Below are the code and all the weights of a small trained network. Each question names an input and a class and asks about switching units off, where a switched-off unit gives its printed mean instead of its output.

import numpy as np


def w(rows, s, z=0):
    codes = np.array(rows[::2]) - 128.0
    scale = np.full(codes.shape[1], s)
    scale[-1] = z or s
    return codes * scale


def f(y):
    return y / 2 * (1 + np.tanh(0.7978845608 * (y + 0.044715 * y**3)))


def log_softmax(a):
    a = a - a.max(-1, keepdims=True)
    return a - np.log(np.exp(a).sum(-1, keepdims=True))


def net(x, mask):
    res = np.array(x, float).reshape(1, 4) / 4 @ E
    y = f(res @ A[0][:, :-1].T + A[0][:, -1])
    res = res + np.where(mask, y, B[0][:, -1]) @ B[0][:, :-1]
    return log_softmax(res[-1] @ U[:, :-1].T + U[:, -1])


A, B = {}, {}
E = w([
[108,129,195,197,187,86,128,212,100,11,121,129],'x0',
[155,131,198,57,189,142,135,171,201,153,203,30],'x1',
[129,127,136,138,117,129,129,129,124,132,145,132],'x2',
[158,127,6,140,198,132,162,97,40,83,207,75],'x3',
],0.012)
A[0] = w([
[110,111,166,114,152,121,105,125,71,172,130,109,38],'neuron 0',
[79,62,52,199,104,116,127,93,64,107,48,245,60],'neuron 1',
[151,106,85,122,99,112,91,160,144,105,150,188,13],'neuron 2',
[142,174,166,119,125,175,135,146,95,83,151,165,42],'neuron 3',
[160,89,137,66,156,109,110,145,136,111,181,62,36],'neuron 4',
[181,127,39,47,49,203,132,47,186,215,143,145,19],'neuron 5',
[103,59,176,109,144,94,127,88,138,130,133,164,54],'neuron 6',
[140,124,174,121,108,186,134,166,124,138,48,159,81],'neuron 7',
[96,138,133,156,131,128,149,101,125,133,117,128,24],'neuron 8',
[218,108,21,167,195,111,177,74,26,95,197,50,75],'neuron 9',
[68,100,224,105,93,118,121,187,211,183,37,178,116],'neuron 10',
[69,117,136,161,166,110,116,173,161,50,130,125,52],'neuron 11',
[106,116,110,141,143,132,120,195,123,129,98,127,44],'neuron 12',
[110,144,188,196,185,73,104,223,91,53,125,83,72],'neuron 13',
[145,116,132,146,116,82,129,104,128,167,126,103,60],'neuron 14',
[185,124,217,37,227,164,153,172,238,129,201,76,60],'neuron 15',
[111,78,191,167,151,92,128,155,93,1,104,124,46],'neuron 16',
[119,126,79,41,65,198,115,43,140,185,124,115,1],'neuron 17',
[97,53,122,144,152,65,132,144,148,175,140,96,14],'neuron 18',
[134,96,14,111,231,149,167,118,10,86,215,81,104],'neuron 19',
[156,122,163,105,119,129,88,80,104,105,140,134,76],'neuron 20',
[116,138,194,135,72,77,85,142,180,155,116,177,77],'neuron 21',
[100,111,215,124,56,118,71,146,227,137,35,143,109],'neuron 22',
[128,135,100,202,85,104,116,74,74,104,43,217,78],'neuron 23',
[114,119,92,163,70,116,110,97,51,94,58,223,61],'neuron 24',
[122,147,152,155,180,60,144,232,111,52,125,200,51],'neuron 25',
[119,188,155,157,141,170,176,117,137,96,116,132,20],'neuron 26',
[159,83,171,118,155,155,112,162,171,147,164,19,45],'neuron 27',
[116,169,151,168,108,156,131,144,96,189,175,136,31],'neuron 28',
],0.0098,0.0064)
B[0] = w([
[137,133,153,138,117,126,151,126,128,113,108,118,124],'neuron 0',
[34,207,171,51,96,122,180,144,152,131,209,67,225],'neuron 1',
[143,156,122,134,131,166,104,133,149,147,127,92,129],'neuron 2',
[116,109,124,138,102,121,157,125,140,130,96,121,132],'neuron 3',
[79,156,144,86,65,100,148,125,117,113,191,135,172],'neuron 4',
[155,17,173,178,107,127,120,50,135,216,38,87,218],'neuron 5',
[124,132,89,107,148,153,112,133,105,138,118,154,134],'neuron 6',
[135,153,82,214,140,103,134,125,104,92,109,134,164],'neuron 7',
[148,128,126,98,152,125,128,122,145,133,133,121,125],'neuron 8',
[193,158,42,160,167,139,88,157,146,60,94,202,246],'neuron 9',
[189,171,61,180,187,169,75,201,112,76,124,243,238],'neuron 10',
[133,75,107,151,121,117,128,60,122,161,108,105,166],'neuron 11',
[121,95,87,99,128,134,142,142,149,152,131,117,132],'neuron 12',
[173,44,152,122,71,180,155,68,135,232,54,120,205],'neuron 13',
[88,112,99,137,139,109,137,128,74,134,120,118,127],'neuron 14',
[2,205,192,32,121,89,217,124,112,94,213,53,245],'neuron 15',
[150,40,140,136,131,151,110,88,143,199,76,95,193],'neuron 16',
[173,54,169,154,132,152,126,66,111,198,31,83,190],'neuron 17',
[123,119,166,123,105,123,150,122,101,112,148,123,127],'neuron 18',
[168,163,75,208,148,126,61,213,125,72,115,227,251],'neuron 19',
[136,118,125,121,138,118,100,97,124,104,140,114,123],'neuron 20',
[176,122,78,146,148,103,139,139,135,80,149,178,189],'neuron 21',
[174,144,56,187,146,120,76,181,114,49,123,196,232],'neuron 22',
[100,185,184,75,131,93,153,136,132,118,218,37,213],'neuron 23',
[64,191,184,36,136,133,181,118,128,135,179,92,208],'neuron 24',
[163,43,164,146,114,115,95,59,124,194,77,93,192],'neuron 25',
[150,111,127,137,139,113,139,122,127,126,122,100,127],'neuron 26',
[57,187,158,70,88,126,140,146,136,148,187,82,191],'neuron 27',
[135,120,108,104,121,107,128,115,123,115,109,115,124],'neuron 28',
],0.0087,0.022)
U = w([
[171,213,60,181,111,131,123,201,137,63,122,203,212],'0',
[78,254,143,71,93,124,173,161,139,125,183,44,178],'1',
[161,45,128,156,92,136,143,114,138,210,76,79,6],'2',
],0.0097,0.0013)

Each question gives the input, the list of numbers given to net, and the class t.
The units are the neurons (one row each of A and B). Each row of codes is followed by its name. A weight is (code - 128) times the scale printed after its matrix; where a second scale follows, it is the last column's (A, B and U).
mask holds one flag per neuron, in row order. A switched-off neuron (its flag False) gives its mean, the last column of its row in B, instead of its output. The means were averaged over made-up inputs and are rounded, as every weight is.
A unit's drop is (log p(t) with every unit on - log p(t) with that unit switched off) / (log p(t) with every unit on - log p(t) with every unit switched off).
The circuit of an input: a set's keep is (log p(t) with only the set's units on - log p(t) with every unit switched off) / (log p(t) with every unit on - log p(t) with every unit switched off). Starting from the 12 units with the biggest drops (on a tie, the unit counted first), units are removed one at a time, each time the one whose removal leaves the highest keep (on an exact tie, the one counted first), for as long as the keep stays at least 0.8.
units of the circuit, in order: the units of the circuit, biggest drop first
unit that matters most: the unit with the biggest drop
top k neurons: the k neurons with the biggest drops, biggest first
drop when u is switched off: that unit's drop, to one decimal
input [-1,7,1,8], class 0: unit that matters most -> neuron 19
input [-8,3,0,8], class 0: top 2 neurons -> neuron 19; neuron 9
input [-7,5,-1,6], class 2: top 2 neurons -> neuron 5; neuron 17
input [6,-6,7,0], class 1: top 3 neurons -> neuron 1; neuron 23; neuron 24
input [-1,4,4,4], class 0: top 4 neurons -> neuron 19; neuron 1; neuron 9; neuron 23
input [-4,3,5,-4], class 0: top 3 neurons -> neuron 10; neuron 13; neuron 22
input [-8,-6,-4,-3], class 2: top 3 neurons -> neuron 5; neuron 17; neuron 15
input [4,7,8,7], class 0: top 3 neurons -> neuron 19; neuron 9; neuron 1
input [4,-8,-2,-7], class 1: top 2 neurons -> neuron 1; neuron 23
input [6,8,6,-8], class 0: top 4 neurons -> neuron 10; neuron 22; neuron 1; neuron 21
input [-7,-8,0,-7], class 1: top 4 neurons -> neuron 1; neuron 23; neuron 24; neuron 19
input [-7,-7,5,5], class 1: top 4 neurons -> neuron 1; neuron 24; neuron 23; neuron 13
input [5,4,4,-4], class 2: top 4 neurons -> neuron 13; neuron 19; neuron 9; neuron 25
input [7,5,1,-5], class 2: units of the circuit, in order -> neuron 13
input [-7,5,-7,4], class 2: drop when neuron 5 is switched off -> 1.1
input [1,5,1,-7], class 0: drop when neuron 10 is switched off -> 0.1
input [-7,3,4,8], class 0: drop when neuron 9 is switched off -> 3.2
